Below are the code and all the weights of a small trained network. Each question names an input and a target symbol and asks about switching units off, where a switched-off unit gives its printed mean instead of its output.

import numpy as np


def w(rows, s, z=0):
    codes = np.array(rows[::2]) - 128.0
    scale = np.full(codes.shape[1], s)
    scale[-1] = z or s
    return codes * scale


def norm(h):
    return h / np.sqrt((h * h).mean(-1, keepdims=True) + 1e-5)


def f(y):
    return np.maximum(y, 0)


def softmax(a):
    e = np.exp(a - a.max(-1, keepdims=True))
    return e / e.sum(-1, keepdims=True)


def log_softmax(a):
    a = a - a.max(-1, keepdims=True)
    return a - np.log(np.exp(a).sum(-1, keepdims=True))


def net(x, mask):
    ids = ['ΓΔΘΛΠΣΦΨΩαεζημξτ'.index(c) for c in x.split()]
    T = len(ids)
    res = E[ids] + P[:T]
    u = 0
    for l in range(2):
        r = norm(res)
        for j in range(2):
            rows = slice(2 * j, 2 * j + 2)
            q, k, v = (r @ M[l][rows].T for M in (Q, K, V))
            z = softmax(np.where(np.tri(T) > 0, q @ k.T / 2**0.5, -1e9)) @ v
            o = O[l][rows]
            res = res + np.where(mask[u + j], z, o[:, -1]) @ o[:, :-1]
        u += 2
        y = f(norm(res) @ A[l][:, :-1].T + A[l][:, -1])
        res = res + np.where(mask[u : u + 8], y, B[l][:, -1]) @ B[l][:, :-1]
        u += 8
    return log_softmax(norm(res)[-1] @ U[:, :-1].T + U[:, -1])


Q, K, V, O, A, B = {}, {}, {}, {}, {}, {}
E = w([
[144,181,155,135,168,166,147,84,122,193,136,136],'Γ',
[92,140,165,96,116,127,106,87,127,85,150,156],'Δ',
[167,176,151,78,153,173,126,121,120,149,156,129],'Θ',
[108,120,170,60,170,167,111,132,90,156,147,130],'Λ',
[144,136,138,125,131,144,134,37,131,99,135,169],'Π',
[128,109,133,88,164,159,107,148,188,93,85,118],'Σ',
[169,167,173,96,170,180,99,124,169,111,121,106],'Φ',
[157,137,148,49,133,156,97,141,132,106,106,122],'Ψ',
[185,147,134,41,131,141,88,156,125,136,75,119],'Ω',
[159,145,149,143,190,176,137,90,189,123,88,102],'α',
[69,83,189,79,161,176,109,132,148,100,132,155],'ε',
[119,108,134,1,111,112,95,119,41,120,134,120],'ζ',
[190,135,114,65,126,127,115,160,145,182,65,145],'η',
[25,193,93,140,98,106,124,155,158,127,107,132],'μ',
[230,157,91,119,53,170,163,147,87,76,205,96],'ξ',
[122,33,107,129,77,138,179,98,145,110,123,198],'τ',
],0.013)
P = w([
[181,113,61,82,216,43,147,128,138,87,173,140],'0',
[109,144,129,57,138,120,165,96,173,110,172,116],'1',
[90,138,136,68,114,182,155,111,161,122,140,97],'2',
[96,138,123,103,110,218,113,116,130,121,139,116],'3',
[144,148,142,168,158,122,50,154,113,130,123,203],'4',
[139,157,171,182,124,154,103,159,83,88,67,179],'5',
[128,172,207,150,92,139,157,180,102,95,78,152],'6',
[124,166,185,122,31,173,103,75,138,177,121,148],'7',
[122,178,251,128,49,124,144,128,143,144,86,156],'8',
],0.013)
Q[0] = w([
[100,133,167,38,61,127,213,74,208,166,145,57],'L0H0',
[137,154,213,137,146,91,254,177,70,76,61,129],'L0H0',
[121,131,116,95,119,116,130,116,167,136,147,125],'L0H1',
[127,157,162,78,129,156,113,110,134,113,111,169],'L0H1',
],0.012)
K[0] = w([
[150,126,111,211,156,142,32,161,65,114,103,190],'L0H0',
[86,123,148,137,42,252,117,108,93,132,69,73],'L0H0',
[135,130,131,144,142,84,164,129,123,105,120,113],'L0H1',
[133,121,141,161,52,124,137,152,139,144,109,153],'L0H1',
],0.013)
V[0] = w([
[245,222,131,163,47,114,127,1,92,149,162,129],'L0H0',
[156,59,154,38,39,141,104,148,28,56,172,119],'L0H0',
[146,53,112,93,92,94,165,104,161,184,55,230],'L0H1',
[166,57,209,129,170,186,132,90,89,105,159,98],'L0H1',
],0.0074)
O[0] = w([
[121,165,59,175,186,202,120,95,60,40,89,86,34],'L0H0',
[153,108,72,149,85,187,73,2,140,205,130,146,137],'L0H0',
[108,30,87,184,126,219,105,226,116,138,142,125,93],'L0H1',
[138,109,198,147,105,117,92,115,169,112,179,47,4],'L0H1',
],0.0098,0.0035)
A[0] = w([
[180,147,151,192,165,254,206,168,121,201,179,183,160],'L0N0',
[81,152,65,171,174,170,75,84,48,26,90,35,74],'L0N1',
[149,106,214,127,98,114,108,173,136,60,161,128,60],'L0N2',
[134,160,170,130,133,108,96,117,128,167,87,161,155],'L0N3',
[119,103,97,124,141,66,127,200,65,77,64,72,3],'L0N4',
[53,143,139,77,114,141,99,126,166,182,102,159,70],'L0N5',
[98,143,143,204,227,120,202,179,31,66,115,50,11],'L0N6',
[119,90,73,184,66,98,106,97,182,220,140,101,66],'L0N7',
],0.0071,0.0049)
B[0] = w([
[96,107,112,46,95,137,103,171,129,58,124,130,222],'L0N0',
[149,19,217,133,48,126,114,138,138,106,146,110,230],'L0N1',
[201,99,190,105,164,141,123,141,135,124,132,126,184],'L0N2',
[136,121,157,117,149,120,100,121,113,62,102,109,254],'L0N3',
[160,85,97,56,205,134,139,86,124,149,130,104,162],'L0N4',
[110,122,100,94,108,107,97,91,137,117,91,99,249],'L0N5',
[122,104,100,141,141,133,174,43,146,254,71,92,206],'L0N6',
[152,56,159,128,136,106,161,150,95,94,98,47,190],'L0N7',
],0.0087,0.005)
Q[1] = w([
[138,133,174,138,151,82,44,135,103,171,56,141],'L1H0',
[107,113,162,1,155,120,164,50,205,147,65,102],'L1H0',
[123,144,215,101,126,206,163,99,221,87,151,88],'L1H1',
[69,134,74,62,93,136,191,112,157,117,160,130],'L1H1',
],0.0085)
K[1] = w([
[114,163,168,135,38,228,191,123,125,151,120,140],'L1H0',
[236,157,163,235,87,166,133,186,102,141,102,157],'L1H0',
[148,74,159,119,87,48,92,144,1,120,63,142],'L1H1',
[151,131,124,214,189,103,101,149,126,135,140,146],'L1H1',
],0.0079)
V[1] = w([
[90,142,176,134,186,150,48,116,175,131,102,123],'L1H0',
[163,170,132,108,105,119,153,114,161,79,157,92],'L1H0',
[244,148,128,123,122,178,120,171,194,139,74,123],'L1H1',
[140,146,146,69,108,134,108,157,15,184,131,90],'L1H1',
],0.011)
O[1] = w([
[30,108,117,101,190,109,131,96,132,133,132,125,160],'L1H0',
[124,154,141,125,106,126,161,101,118,82,180,112,217],'L1H0',
[129,171,132,143,190,157,10,117,183,108,159,100,181],'L1H1',
[154,142,124,72,116,41,77,100,50,122,137,70,252],'L1H1',
],0.012,0.003)
A[1] = w([
[117,138,121,133,121,179,49,67,109,200,148,129,51],'L1N0',
[155,122,107,127,158,176,156,176,21,79,99,146,118],'L1N1',
[130,115,119,177,74,163,144,118,102,70,196,171,93],'L1N2',
[93,157,202,101,143,86,129,202,143,176,174,149,75],'L1N3',
[82,158,141,175,60,129,183,112,118,196,103,126,152],'L1N4',
[177,145,168,129,111,126,132,122,118,226,142,173,109],'L1N5',
[79,121,45,203,87,52,141,125,174,112,140,36,150],'L1N6',
[101,137,114,159,157,218,128,82,1,91,111,71,254],'L1N7',
],0.0093,0.0035)
B[1] = w([
[201,125,144,115,200,123,188,139,92,158,28,144,197],'L1N0',
[72,133,61,146,147,97,132,126,171,39,141,84,174],'L1N1',
[128,145,189,96,127,141,85,156,88,115,59,214,155],'L1N2',
[166,121,126,210,139,243,169,84,128,168,82,179,217],'L1N3',
[123,188,83,113,184,84,67,209,80,165,119,95,163],'L1N4',
[114,145,123,138,106,49,114,81,246,100,138,125,154],'L1N5',
[218,51,96,85,103,162,196,84,147,52,119,197,145],'L1N6',
[129,144,125,170,63,126,139,125,254,145,106,149,254],'L1N7',
],0.0088,0.0077)
U = w([
[110,172,125,126,136,130,96,122,121,156,101,119,214],'Γ',
[179,83,104,70,153,135,152,98,169,82,132,151,255],'Δ',
[181,204,120,158,44,102,118,133,159,56,165,116,85],'Θ',
[161,144,174,120,142,105,189,213,83,123,129,190,108],'Λ',
[112,47,113,219,53,151,120,186,130,122,139,122,120],'Π',
[122,70,137,53,102,60,101,89,31,133,141,102,75],'Σ',
[85,156,86,93,121,115,152,102,149,123,45,189,131],'Φ',
[90,100,153,123,99,63,118,118,168,236,192,133,92],'Ψ',
[60,199,112,132,168,129,105,112,104,56,203,125,110],'Ω',
[86,114,192,134,142,140,96,106,209,192,163,168,39],'α',
[169,114,105,232,115,218,152,47,73,108,134,157,89],'ε',
[208,103,50,181,134,152,183,49,76,254,127,113,97],'ζ',
[90,176,141,140,242,158,152,121,98,102,157,90,103],'η',
[116,105,114,173,182,98,189,112,155,93,106,23,115],'μ',
[158,78,90,96,129,169,80,186,123,138,100,112,55],'ξ',
[100,212,107,125,153,121,33,199,109,153,117,89,130],'τ',
],0.0091,0.0094)

Each question gives the input, a string of symbols that net reads in full, and the target symbol t.
The units are the heads (2 rows each of Q, K, V and O) and the neurons (one row each of A and B). Each row of codes is followed by its name. A weight is (code - 128) times the scale printed after its matrix; where a second scale follows, it is the last column's (O, A, B and U).
mask holds one flag per unit, layer by layer, with each layer's heads first. A switched-off unit (its flag False) gives its mean, the last column of its rows in O or B, instead of its output. The means were averaged over made-up inputs and are rounded, as every weight is.
A unit's drop is (log p(t) with every unit on - log p(t) with that unit switched off) / (log p(t) with every unit on - log p(t) with every unit switched off).
The circuit of an input: a set's keep is (log p(t) with only the set's units on - log p(t) with every unit switched off) / (log p(t) with every unit on - log p(t) with every unit switched off). Starting from the 12 units with the biggest drops (on a tie, the unit counted first), units are removed one at a time, each time the one whose removal leaves the highest keep (on an exact tie, the one counted first), for as long as the keep stays at least 0.8.
circuit, biggest first: the units of the circuit, biggest drop first
unit that matters most: the unit with the biggest drop
top k neurons: the k neurons with the biggest drops, biggest first
top k neurons in layer l: the k neurons of layer l with the biggest drops, biggest first
heads that matter: for each layer, one digit per head in row order, 1 if its drop is at least 0.15 and else 0, layers parted by /
input Λ Σ μ Φ Γ τ ε Π, target Π: heads that matter -> 01 / 00
input μ η Γ Γ Γ ξ μ Γ, target Θ: unit that matters most -> L1H0
input ξ μ Ω η Δ Δ μ α, target Φ: heads that matter -> 01 / 00
input Δ ε Γ Γ Λ Δ μ Λ Γ, target Φ: heads that matter -> 11 / 10
input μ Ψ Δ μ τ μ μ, target Λ: heads that matter -> 10 / 00
input Σ Γ ζ μ α μ Δ Δ ζ, target Λ: top 2 neurons in layer 1 -> [L1N3; L1N7]
input Γ μ μ Θ ξ Λ α, target Θ: heads that matter -> 00 / 00
input μ μ μ μ ζ μ α, target Λ: heads that matter -> 10 / 00
input ε ε Σ Λ Γ Λ, target α: circuit, biggest first -> [L0H0; L1N3; L0H1]
input η Θ Δ Γ τ, target Π: heads that matter -> 11 / 00
input Θ Λ μ Δ Δ Δ μ η Φ, target Φ: top 2 neurons in layer 0 -> [L0N1; L0N7]
input ξ μ α Γ Θ ζ μ Γ, target Θ: heads that matter -> 10 / 00
input Σ μ Λ ζ, target Φ: heads that matter -> 01 / 01
input μ Λ μ Γ μ ε, target Λ: unit that matters most -> L0H0
input μ Γ μ, target Λ: circuit, biggest first -> [L0H0; L1H1]
input Λ Λ Δ Λ, target Σ: heads that matter -> 10 / 01
input Φ Ψ Γ Λ Γ Γ α μ Σ, target μ: heads that matter -> 10 / 00
input Γ ε ε, target μ: circuit, biggest first -> [L0H0; L0N6]
input μ Σ ξ ξ, target Θ: heads that matter -> 01 / 10
input μ τ ε Λ Λ, target ξ: circuit, biggest first -> [L0H1; L0N0]
input τ μ Γ Δ Ω Λ, target μ: heads that matter -> 10 / 00
input Γ Θ Δ, target μ: circuit, biggest first -> [L0H0; L0N6]
input μ μ Δ Θ Π, target Λ: circuit, biggest first -> [L0H0]
input Γ Δ μ ζ Λ Σ Δ ε, target Σ: heads that matter -> 11 / 01
input Φ ζ μ μ α Γ μ Γ Γ, target μ: circuit, biggest first -> [L0H0; L1N1]
input Γ Γ Λ μ, target μ: top 2 neurons -> [L0N6; L0N1]
input Σ τ Γ ζ Λ, target ξ: top neuron in layer 1 -> [L1N0]
input Σ Ψ μ μ μ μ Φ Ψ Λ, target Λ: top 2 neurons in layer 1 -> [L1N7; L1N3]
